Below are the code and all the weights of a small trained network. Each question names an input and a target symbol and asks about switching units off, where a switched-off unit gives its printed mean instead of its output.

import numpy as np


def w(rows, s, z=0):
    codes = np.array(rows[::2]) - 128.0
    scale = np.full(codes.shape[1], s)
    scale[-1] = z or s
    return codes * scale


def f(y):
    return np.maximum(y, 0)


def softmax(a):
    e = np.exp(a - a.max(-1, keepdims=True))
    return e / e.sum(-1, keepdims=True)


def log_softmax(a):
    a = a - a.max(-1, keepdims=True)
    return a - np.log(np.exp(a).sum(-1, keepdims=True))


def net(x, mask):
    ids = ['ΔΛΨαβγεζηθμξπστω'.index(c) for c in x.split()]
    T = len(ids)
    res = E[ids] + P[:T]
    u = 0
    for l in range(3):
        r = res
        for j in range(3):
            rows = slice(2 * j, 2 * j + 2)
            q, k, v = (r @ M[l][rows].T for M in (Q, K, V))
            z = softmax(np.where(np.tri(T) > 0, q @ k.T / 2**0.5, -1e9)) @ v
            o = O[l][rows]
            res = res + np.where(mask[u + j], z, o[:, -1]) @ o[:, :-1]
        u += 3
        y = f(res @ A[l][:, :-1].T + A[l][:, -1])
        res = res + np.where(mask[u : u + 4], y, B[l][:, -1]) @ B[l][:, :-1]
        u += 4
    return log_softmax(res[-1] @ U[:, :-1].T + U[:, -1])


Q, K, V, O, A, B = {}, {}, {}, {}, {}, {}
E = w([
[150,97,104,125],'Δ',
[100,59,56,105],'Λ',
[23,66,152,118],'Ψ',
[57,74,157,162],'α',
[77,93,141,74],'β',
[176,138,168,133],'γ',
[198,128,112,126],'ε',
[56,250,75,108],'ζ',
[124,130,188,120],'η',
[240,133,143,120],'θ',
[212,94,86,89],'μ',
[56,200,49,241],'ξ',
[218,107,105,101],'π',
[132,95,105,116],'σ',
[167,58,47,148],'τ',
[155,98,125,62],'ω',
],0.016)
P = w([
[195,180,111,114],'0',
[48,196,31,130],'1',
[169,148,135,127],'2',
[51,208,22,132],'3',
[162,128,141,152],'4',
[55,223,14,135],'5',
[170,113,145,170],'6',
[59,236,3,125],'7',
],0.006)
Q[0] = w([
[177,18,147,65],'L0H0',
[115,69,232,139],'L0H0',
[163,48,185,113],'L0H1',
[102,248,98,92],'L0H1',
[129,88,107,92],'L0H2',
[86,180,89,98],'L0H2',
],0.012)
K[0] = w([
[144,80,220,150],'L0H0',
[55,119,219,165],'L0H0',
[179,30,132,89],'L0H1',
[100,254,45,140],'L0H1',
[114,130,151,132],'L0H2',
[167,155,171,181],'L0H2',
],0.013)
V[0] = w([
[130,58,219,145],'L0H0',
[180,51,74,153],'L0H0',
[82,237,124,155],'L0H1',
[166,2,208,91],'L0H1',
[129,187,146,76],'L0H2',
[142,118,159,119],'L0H2',
],0.0058)
O[0] = w([
[65,148,186,61,40],'L0H0',
[113,217,107,109,254],'L0H0',
[214,122,61,195,91],'L0H1',
[118,188,100,3,78],'L0H1',
[131,208,154,75,137],'L0H2',
[198,151,138,123,124],'L0H2',
],0.0051,0.0031)
A[0] = w([
[59,216,109,177,218],'L0N0',
[90,199,38,95,9],'L0N1',
[190,134,185,29,201],'L0N2',
[66,247,121,85,254],'L0N3',
],0.011,0.0047)
B[0] = w([
[234,114,183,162,185],'L0N0',
[6,56,150,11,167],'L0N1',
[141,156,103,23,254],'L0N2',
[129,60,249,156,203],'L0N3',
],0.011,0.0075)
Q[1] = w([
[39,150,169,179],'L1H0',
[104,42,88,161],'L1H0',
[123,100,179,185],'L1H1',
[145,2,194,86],'L1H1',
[18,101,153,16],'L1H2',
[133,70,187,161],'L1H2',
],0.0078)
K[1] = w([
[69,128,228,158],'L1H0',
[118,117,78,180],'L1H0',
[172,131,54,136],'L1H1',
[45,184,60,2],'L1H1',
[8,63,121,56],'L1H2',
[104,115,169,188],'L1H2',
],0.0088)
V[1] = w([
[102,116,87,89],'L1H0',
[150,93,227,92],'L1H0',
[66,143,94,54],'L1H1',
[95,159,102,122],'L1H1',
[2,185,97,156],'L1H2',
[215,115,115,180],'L1H2',
],0.005)
O[1] = w([
[154,119,122,221,160],'L1H0',
[133,28,144,239,195],'L1H0',
[124,254,34,124,180],'L1H1',
[147,199,99,85,107],'L1H1',
[84,155,190,73,2],'L1H2',
[221,51,142,220,135],'L1H2',
],0.0045,0.0069)
A[1] = w([
[190,190,199,129,15],'L1N0',
[35,139,2,130,94],'L1N1',
[116,210,77,12,49],'L1N2',
[241,129,118,167,254],'L1N3',
],0.0074,0.0039)
B[1] = w([
[161,122,254,145,149],'L1N0',
[100,36,95,224,153],'L1N1',
[246,74,125,121,221],'L1N2',
[83,235,94,67,248],'L1N3',
],0.009,0.011)
Q[2] = w([
[121,156,155,68],'L2H0',
[59,123,111,2],'L2H0',
[81,71,178,73],'L2H1',
[92,139,95,154],'L2H1',
[106,171,179,122],'L2H2',
[123,132,102,180],'L2H2',
],0.0095)
K[2] = w([
[184,108,192,71],'L2H0',
[96,32,143,2],'L2H0',
[71,38,159,87],'L2H1',
[213,117,106,84],'L2H1',
[94,123,147,80],'L2H2',
[185,146,80,111],'L2H2',
],0.0093)
V[2] = w([
[49,108,75,26],'L2H0',
[166,32,191,82],'L2H0',
[58,246,132,54],'L2H1',
[200,2,87,95],'L2H1',
[98,77,195,14],'L2H2',
[81,163,195,182],'L2H2',
],0.0039)
O[2] = w([
[8,169,178,73,130],'L2H0',
[104,131,221,89,242],'L2H0',
[125,196,207,3,106],'L2H1',
[149,140,27,36,211],'L2H1',
[55,63,132,28,222],'L2H2',
[43,168,204,180,1],'L2H2',
],0.0042,0.0043)
A[2] = w([
[145,253,4,38,145],'L2N0',
[104,3,26,187,181],'L2N1',
[40,24,75,209,51],'L2N2',
[160,220,74,162,255],'L2N3',
],0.0066,0.0078)
B[2] = w([
[74,155,156,237,248],'L2N0',
[197,173,212,153,181],'L2N1',
[64,93,2,146,142],'L2N2',
[32,133,89,62,201],'L2N3',
],0.0085,0.017)
U = w([
[134,128,153,130,163],'Δ',
[192,192,149,90,20],'Λ',
[121,121,117,109,173],'Ψ',
[195,146,125,191,96],'α',
[74,121,105,105,130],'β',
[131,91,159,175,172],'γ',
[249,76,120,101,108],'ε',
[69,78,77,101,131],'ζ',
[140,62,62,137,159],'η',
[103,92,98,41,92],'θ',
[79,128,103,175,158],'μ',
[78,86,159,142,189],'ξ',
[145,120,173,97,170],'π',
[169,148,210,182,89],'σ',
[64,179,166,116,3],'τ',
[144,131,43,53,159],'ω',
],0.014,0.0058)

Each question gives the input, a string of symbols that net reads in full, and the target symbol t.
The units are the heads (2 rows each of Q, K, V and O) and the neurons (one row each of A and B). Each row of codes is followed by its name. A weight is (code - 128) times the scale printed after its matrix; where a second scale follows, it is the last column's (O, A, B and U).
mask holds one flag per unit, layer by layer, with each layer's heads first. A switched-off unit (its flag False) gives its mean, the last column of its rows in O or B, instead of its output. The means were averaged over made-up inputs and are rounded, as every weight is.
A unit's drop is (log p(t) with every unit on - log p(t) with that unit switched off) / (log p(t) with every unit on - log p(t) with every unit switched off).
The circuit of an input: a set's keep is (log p(t) with only the set's units on - log p(t) with every unit switched off) / (log p(t) with every unit on - log p(t) with every unit switched off). Starting from the 12 units with the biggest drops (on a tie, the unit counted first), units are removed one at a time, each time the one whose removal leaves the highest keep (on an exact tie, the one counted first), for as long as the keep stays at least 0.8.
circuit, biggest first: the units of the circuit, biggest drop first
k most important neurons: the k neurons with the biggest drops, biggest first
k most important neurons of layer l: the k neurons of layer l with the biggest drops, biggest first
which heads matter: for each layer, one digit per head in row order, 1 if its drop is at least 0.15 and else 0, layers parted by /
input θ μ η, target π: 3 most important neurons : [L2N0 L0N3 L2N3]
input μ Λ τ ξ, target α: circuit, biggest first : [L0N0]
input θ μ θ τ ξ Ψ, target α: circuit, biggest first : [L0N0 L2H0 L0H1]
input Λ μ η μ μ ω, target θ: circuit, biggest first : [L0N3 L2N0 L0N1 L2N1]
input μ θ Λ, target η: circuit, biggest first : [L1N3 L1N1 L0N0 L0N3]
input β μ μ β β ξ τ ω, target α: which heads matter : 010 / 011 / 100
input μ μ Λ τ Λ ξ μ β, target α: circuit, biggest first : [L0H1 L0N0 L1H2]
input σ μ η θ Ψ μ μ γ, target Λ: circuit, biggest first : [L2N0 L1N0 L0N0]
input μ θ τ θ μ η, target σ: circuit, biggest first : [L0N3 L0N0]
input π β ζ τ μ η η ε, target μ: 2 most important neurons : [L1N3 L2N3]
input μ ε β μ θ β, target ξ: 2 most important neurons : [L0N3 L1N2]
input γ μ ξ θ μ μ, target α: which heads matter : 010 / 011 / 100
input τ θ η η η Δ ε, target τ: which heads matter : 000 / 000 / 000
input μ μ σ θ θ, target Λ: 4 most important neurons : [L0N2 L1N2 L0N1 L1N0]
input μ μ μ μ ζ, target σ: which heads matter : 010 / 000 / 000
input μ ω η, target π: 3 most important neurons of layer 2 : [L2N3 L2N0 L2N2]
input μ Δ ζ γ μ μ μ, target ω: circuit, biggest first : [L0N3]
input ω μ μ ξ θ η Λ θ, target α: 4 most important neurons : [L0N0 L0N2 L2N1 L0N3]
input ξ θ μ ζ, target μ: 2 most important neurons : [L1N3 L2N3]
input μ μ μ, target ω: 2 most important neurons : [L1N2 L0N2]
input Λ σ Λ μ ω, target ε: 2 most important neurons : [L1N3 L1N2]
input τ μ θ μ η θ μ ζ, target μ: circuit, biggest first : [L0H1]
input μ ζ μ μ Δ μ μ θ, target μ: 3 most important neurons : [L1N3 L2N3 L2N0]
input ξ η θ β β, target θ: 4 most important neurons : [L2N0 L1N3 L2N1 L0N3]
